Below are the code and all the weights of a small trained network. Each question names an input and a class and asks about switching units off, where a switched-off unit gives its printed mean instead of its output.

import numpy as np


def w(rows, s, z=0):
    codes = np.array(rows[::2]) - 128.0
    scale = np.full(codes.shape[1], s)
    scale[-1] = z or s
    return codes * scale


def f(y):
    return y / 2 * (1 + np.tanh(0.7978845608 * (y + 0.044715 * y**3)))


def log_softmax(a):
    a = a - a.max(-1, keepdims=True)
    return a - np.log(np.exp(a).sum(-1, keepdims=True))


def net(x, mask):
    res = np.array(x, float).reshape(1, 5) / 4 @ E
    y = f(res @ A[0][:, :-1].T + A[0][:, -1])
    res = res + np.where(mask, y, B[0][:, -1]) @ B[0][:, :-1]
    return log_softmax(res[-1] @ U[:, :-1].T + U[:, -1])


A, B = {}, {}
E = w([
[210,254,60,107,165,93],'x0',
[109,138,144,133,142,111],'x1',
[248,98,207,207,174,106],'x2',
[112,159,101,221,3,52],'x3',
[131,129,140,106,128,89],'x4',
],0.0083)
A[0] = w([
[172,78,177,96,178,196,230],'N0',
[167,136,205,190,110,100,231],'N1',
[98,180,59,167,82,103,131],'N2',
[109,197,64,82,142,155,118],'N3',
[2,72,129,83,94,154,175],'N4',
[170,61,190,150,98,135,171],'N5',
[128,147,132,170,8,73,254],'N6',
[132,170,100,49,143,198,219],'N7',
[84,129,133,140,78,121,212],'N8',
[145,183,127,163,189,122,218],'N9',
],0.0093,0.0043)
B[0] = w([
[95,96,197,68,223,133,236],'N0',
[141,49,101,195,169,196,204],'N1',
[99,176,87,178,84,93,200],'N2',
[91,209,217,123,78,71,189],'N3',
[255,62,48,64,164,163,254],'N4',
[69,70,188,207,177,215,192],'N5',
[164,153,102,221,87,126,254],'N6',
[120,187,182,42,107,104,214],'N7',
[180,172,58,196,137,178,192],'N8',
[167,106,51,40,146,121,188],'N9',
],0.0074,0.0095)
U = w([
[234,102,106,23,183,178,227],'0',
[241,117,43,157,120,159,169],'1',
[62,190,195,33,106,112,159],'2',
[78,213,114,163,74,100,55],'3',
[2,78,197,115,185,172,107],'4',
[91,104,163,222,108,195,4],'5',
],0.0072,0.0021)

Each question gives the input, the list of numbers given to net, and the class t.
The units are the neurons (one row each of A and B). Each row of codes is followed by its name. A weight is (code - 128) times the scale printed after its matrix; where a second scale follows, it is the last column's (A, B and U).
mask holds one flag per neuron, in row order. A switched-off neuron (its flag False) gives its mean, the last column of its row in B, instead of its output. The means were averaged over made-up inputs and are rounded, as every weight is.
A unit's drop is (log p(t) with every unit on - log p(t) with that unit switched off) / (log p(t) with every unit on - log p(t) with every unit switched off).
The circuit of an input: a set's keep is (log p(t) with only the set's units on - log p(t) with every unit switched off) / (log p(t) with every unit on - log p(t) with every unit switched off). Starting from all 10 units, units are removed one at a time, each time the one whose removal leaves the highest keep (on an exact tie, the one counted first), for as long as the keep stays at least 0.8.
circuit, biggest first: the units of the circuit, biggest drop first
unit that matters most: the unit with the biggest drop
top k neurons: the k neurons with the biggest drops, biggest first
drop when u is switched off: that unit's drop, to one decimal
input [-3,-4,-8,-2,3], class 0: circuit, biggest first	N4
input [3,6,-4,-8,2], class 2: circuit, biggest first	N3, N7
input [-1,0,2,2,-3], class 5: top 2 neurons	N4, N9
input [0,7,6,-7,-7], class 4: top 2 neurons	N4, N0
input [-2,-2,4,4,-1], class 5: circuit, biggest first	N4, N5
input [-1,2,5,-7,0], class 4: circuit, biggest first	N4, N0
input [-1,7,2,-8,-8], class 4: top 2 neurons	N4, N0
input [5,1,-2,7,-3], class 3: top 2 neurons	N4, N2
input [-7,-7,4,-3,5], class 4: top 2 neurons	N5, N0
input [3,2,-3,4,6], class 3: circuit, biggest first	N4, N2
input [5,4,-7,1,2], class 3: top 2 neurons	N0, N2
input [7,2,-1,-2,-6], class 2: top 2 neurons	N4, N3
input [0,-8,2,1,0], class 5: top 3 neurons	N4, N9, N7
input [5,5,-7,-4,1], class 2: unit that matters most	N3
input [-7,-1,-1,7,2], class 1: top 2 neurons	N4, N8
input [-3,1,-8,0,-6], class 0: top 2 neurons	N4, N6
input [-3,-6,2,3,6], class 5: top 3 neurons	N4, N5, N9
input [5,5,-2,0,-1], class 2: drop when N4 is switched off	0.2
input [8,8,-2,-3,3], class 2: drop when N9 is switched off	0.0
input [-5,1,4,0,0], class 4: drop when N7 is switched off	-0.1
input [-2,-8,7,8,6], class 5: unit that matters most	N5
